Here is a tiny trained network, its code and every weight. The questions are about switching its units off for an input and a class, where a switched-off unit gives its printed mean instead of its output.

import numpy as np


def w(rows, s, z=0):
    codes = np.array(rows[::2]) - 128.0
    scale = np.full(codes.shape[1], s)
    scale[-1] = z or s
    return codes * scale


def f(y):
    return y / 2 * (1 + np.tanh(0.7978845608 * (y + 0.044715 * y**3)))


def log_softmax(a):
    a = a - a.max(-1, keepdims=True)
    return a - np.log(np.exp(a).sum(-1, keepdims=True))


def net(x, mask):
    res = np.array(x, float).reshape(1, 5) / 4 @ E
    y = f(res @ A[0][:, :-1].T + A[0][:, -1])
    res = res + np.where(mask, y, B[0][:, -1]) @ B[0][:, :-1]
    return log_softmax(res[-1] @ U[:, :-1].T + U[:, -1])


A, B = {}, {}
E = w([
[91,152,104,6],'x0',
[187,87,184,70],'x1',
[160,114,6,131],'x2',
[126,125,127,129],'x3',
[127,126,128,128],'x4',
],0.018)
A[0] = w([
[18,174,98,175,255],'N1',
[135,192,86,182,103],'N2',
[121,105,42,99,166],'N3',
[120,112,47,58,87],'N4',
[23,205,157,76,113],'N5',
[115,100,204,228,209],'N6',
[236,93,131,162,171],'N7',
[120,231,111,39,209],'N8',
[104,161,83,170,212],'N9',
[237,35,130,19,248],'N10',
[192,15,114,105,125],'N11',
[136,135,66,75,61],'N12',
[250,170,55,168,148],'N13',
[137,170,159,93,111],'N14',
[101,205,104,183,206],'N15',
[77,165,113,69,165],'N16',
[56,159,111,156,189],'N17',
],0.013,0.0084)
B[0] = w([
[129,246,102,110,228],'N1',
[155,122,104,146,177],'N2',
[181,164,126,194,205],'N3',
[199,167,182,147,198],'N4',
[90,144,95,92,192],'N5',
[186,154,167,211,229],'N6',
[143,78,135,135,191],'N7',
[110,194,188,89,216],'N8',
[132,157,70,206,195],'N9',
[122,65,196,135,252],'N10',
[108,73,130,160,183],'N11',
[166,145,172,146,175],'N12',
[82,67,59,204,208],'N13',
[80,100,150,116,151],'N14',
[125,175,107,195,200],'N15',
[125,165,136,92,188],'N16',
[108,182,77,121,186],'N17',
],0.012,0.023)
U = w([
[167,215,185,184,201],'0',
[234,96,243,143,253],'1',
[124,130,59,185,17],'2',
[73,1,128,179,85],'3',
[26,205,133,88,91],'4',
[15,93,249,103,21],'5',
],0.0097,0.0042)

Each question gives the input, the list of numbers given to net, and the class t.
The units are the neurons (one row each of A and B). Each row of codes is followed by its name. A weight is (code - 128) times the scale printed after its matrix; where a second scale follows, it is the last column's (A, B and U).
mask holds one flag per neuron, in row order. A switched-off neuron (its flag False) gives its mean, the last column of its row in B, instead of its output. The means were averaged over made-up inputs and are rounded, as every weight is.
A unit's drop is (log p(t) with every unit on - log p(t) with that unit switched off) / (log p(t) with every unit on - log p(t) with every unit switched off).
The circuit of an input: a set's keep is (log p(t) with only the set's units on - log p(t) with every unit switched off) / (log p(t) with every unit on - log p(t) with every unit switched off). Starting from the 12 units with the biggest drops (on a tie, the unit counted first), units are removed one at a time, each time the one whose removal leaves the highest keep (on an exact tie, the one counted first), for as long as the keep stays at least 0.8.
circuit, biggest first: the units of the circuit, biggest drop first
top k neurons: the k neurons with the biggest drops, biggest first
drop when u is switched off: that unit's drop, to one decimal
input [7,-8,-1,0,8], class 4: circuit, biggest first	[N5]
input [4,-3,0,8,-7], class 4: circuit, biggest first	[N6 N5]
input [-8,1,2,-2,5], class 3: circuit, biggest first	[N1 N13]
input [0,6,-1,-8,0], class 1: top 4 neurons	[N13 N5 N8 N17]
input [-1,3,-7,-7,-7], class 1: top 2 neurons	[N6 N1]
input [-1,1,6,6,-6], class 3: top 2 neurons	[N1 N13]
input [0,4,-2,3,6], class 1: top 2 neurons	[N13 N5]
input [0,-1,6,2,-4], class 2: top 3 neurons	[N13 N6 N8]
input [1,8,-4,-1,8], class 5: drop when N3 is switched off	0.2
input [-4,-8,2,6,-1], class 2: drop when N8 is switched off	0.1
input [-7,1,-5,8,3], class 1: drop when N1 is switched off	0.2
input [2,0,-2,-4,1], class 4: drop when N10 is switched off	0.1
